[-19   5  49 -10 -11  -8 -13  22  28 -14 -15   3   0 -39 -18  -3 -10  -3
  -9 -18  19  -5  -4  29   6  -6   6   8  -7   5   9  11  28  20 -13] | (62)/<30>
[ 17  -6  22  -5 -15 -40 -33  -2  95  39 -15  69  -1  -5   6 -32  15  14
  18  30 -26  12 -19  15   7   5  10  38  -9 -17   2  12   7   6   8] | (64)/<48>
[-12 -46   0 -50 -11   7 -21   0  15  11 -24  12 -38  21 -12  21  26  26
  -2  34 -36 -53   3  16  -1 -16   1  19 -11   1  30  -8  -1  18 -14] | (66)/<46>
[-14 -12  16 -10 -19  -3 -19   3  36 -18 -13  33 -42   6  31  -5  42  54
   8   9 -24 -94   9 -15  50  12   9  54 -24  -4  15  34 -25  11 -27] | (66)/<44>
[ -6  -8  17 -20   8  16  14  16   3   2  -8 -20 -25   7  -9 -12  44  11
  28   3 -20 -22  22 -11   6  13  24  29  -4 -11  15  -2  19 -13 -23] | (57)/<47>
[-32   1  52  -9 -16 -19 -13 -10  55  24  -5  55  -2 -14  -5 -21  29  25
  24  22  -9 -71   0  -9  42  17  -3  55 -24 -25  24  -7  21  -1 -37] | (66)/<46>
[  5 -15  -8 -14 -12 -20 -23  -7  72  27 -27  50   7  13   2 -23  -7   0
  17  29 -20  36 -31  15   9 -10   0  52  10  -6  -6 -10  19   5   1] | (64)/<48>
[-10 -19  -1 -19   4 -34 -24 -10  58  15 -33  26   4  26  -2 -34  -3   1
  43  22 -26  30 -34   4   4 -10  14  16  -3  -8  -3 -12   3  25   7] | (64)/<48>
[-13 -32  17  -5   4   7 -11   4  13 -14 -24  -2 -19   4   2 -12  26  31
  28  15 -22 -60   1 -20  15  -8  -2  16  -9   6  15  27 -15  -1 -20] | (66)/<46>
[-19 -13   1 -21  -7  -1 -14   6   2 -21 -23  -9 -33   8  15 -18  25  21
  16   7 -17 -33   3 -13  19 -11  -3   3 -18  10  10   5 -33  32  14] | (66)/<44>
[-16 -22  21 -34  -9 -31 -28  10  16  15  -8  29 -36   5  13 -13   4  11
  -7  13 -28   5  -8  29   1 -19  15  18 -13 -19   9  -8   7  21  -6] | (64)/<36>
[ -2 -17  25 -28 -14 -27 -23   1  70  14 -30  55 -14   8  11 -80  14  11
  33  27 -30  36 -24 -12  21 -16  -7  62  -4 -14   1   2  11  18   9] | (64)/<48>
[-18  -3  18 -15 -27   6 -38  24  27  -4 -37  -1 -10 -31  -9  20 -15  14
 -11 -16  23   1  -6  82  17  -9  24  34  -6  13  10   7  44  27 -15] | (62)/<43>
[ 16 -34  24 -31  13  13   9  30  -3 -14  -1  -9 -48  21   8 -21  48  10
  13  10 -34 -38  41  15 -21 -17  33  10  21 -16  17  -3  12 -30 -49] | (57)/<47>
[-20 -35 -31 -14  -7 -33 -27  -5  49  34 -21  46  -9  28 -15 -20   7  16
  15  36 -36 -10 -20  31  10  -4  18  36 -34   1   1  -4 -16  31   0] | (64)/<36>
[-14 -32 -23 -18  -1 -23 -28 -10  48  11 -33  24   7  21  -6  -7 -31   3
  14  31 -21  13 -46   7  10 -16  -6   9  -9  18  -4  10 -19  33  15] | (64)/<48>
[-21  12  62 -15 -20  -6 -12  20  64  -3 -34  13   3 -51 -17 -32  -8 -11
  -5  -4  22   0   5  49  15 -17  -8  37  -8   6  18  -2  32  23  -9] | (62)/<30>
[ -4  -4  49 -28  18   0  11  10   3 -14   4 -19 -14  16   2 -25  28   3
  23  -4 -12 -61  32 -21  -5  -8  11 -17  33 -35  25 -24  15 -28 -49] | (57)/<29>
[-16   0 -19   2 -18 -29 -36 -21  67  50 -23  68  14  16   5 -36  16  31
  39  25 -15  13 -33   9  42  17  13  80 -13 -23 -12 -18  17   8   5] | (64)/<36>
[ 11 -10  58  -5   7   3  -2  28  36 -45  -8 -17 -33 -15  22  -4  20  25
  11 -12  -9 -77  17 -16  18   3  15   6   0  21  22  57 -24 -11 -44] | (66)/<46>
[-12 -20  32 -32   6  13   5  18 -18 -12 -20 -33 -33   6  -1 -30  28  17
  11   5 -21 -24  20  -9   8 -23   0  18  19 -11  21  -7   7  -7 -18] | (57)/<29>
[ -6 -24 -51 -24 -14 -23 -35  -1  28  14 -24  30  -5  35   4  -5 -26   6
  -6  19 -26  47 -36  25   8 -20   5  23   0  15 -17  -7 -17  43  28] | (64)/<36>
[ -2 -19   2 -15  -4 -40 -31   4  21   4  -2  40 -12  21  21  -7 -21   6
  -6   9 -27  13 -24  13   3 -14  15   5  -2 -13 -10  13  -8  20  -4] | (64)/<36>
[-31   1   5  -4 -16  -1 -27  14   4  -6 -38  -6  -3 -22 -17 -15 -10   0
   2 -14  21  36  -8  58  10 -18  14  11 -19  15  -8  -7  27  40  17] | (62)/<43>
[-39 -31  -9 -42   1  16  -4   5 -18 -19 -31  -3  -6  38 -33 -18  31  18
  34  12 -17 -50  13  -7  14 -18   8  -4  -2   6   6 -24   8  34 -13] | (57)/<47>
[-12 -25  18 -14  10  25   3   8 -38 -34 -25 -36 -17   1  -4 -18  23   9
  23   0   4 -39  17 -15   1 -25 -10 -20  11  13  12   2  -1   5  -7] | (57)/<29>
[-26 -16  37  -5 -16  17 -11  18  21  10 -30  15  16 -43 -50 -15   1   7
  -5   5  12 -16   1  43  14 -15  -7  26  -7  13  10  11  51  21  -8] | (62)/<30>
[-31 -42 -23 -19   0  18 -11   1  -2 -33 -39 -17 -19  30  -6   4  11  27
  33  14 -15 -54  -1  -6  23 -17   8   9 -10  30   4   8 -15  26 -24] | (66)/<46>
[-17   4 -11 -12  -1  20  -2  -9  -7  27 -16 -23 -23   9  15 -16  47  28
  33  11 -14 -13  18   1  23   8  22  64   7 -28  11 -30  13 -28 -16] | (57)/<47>
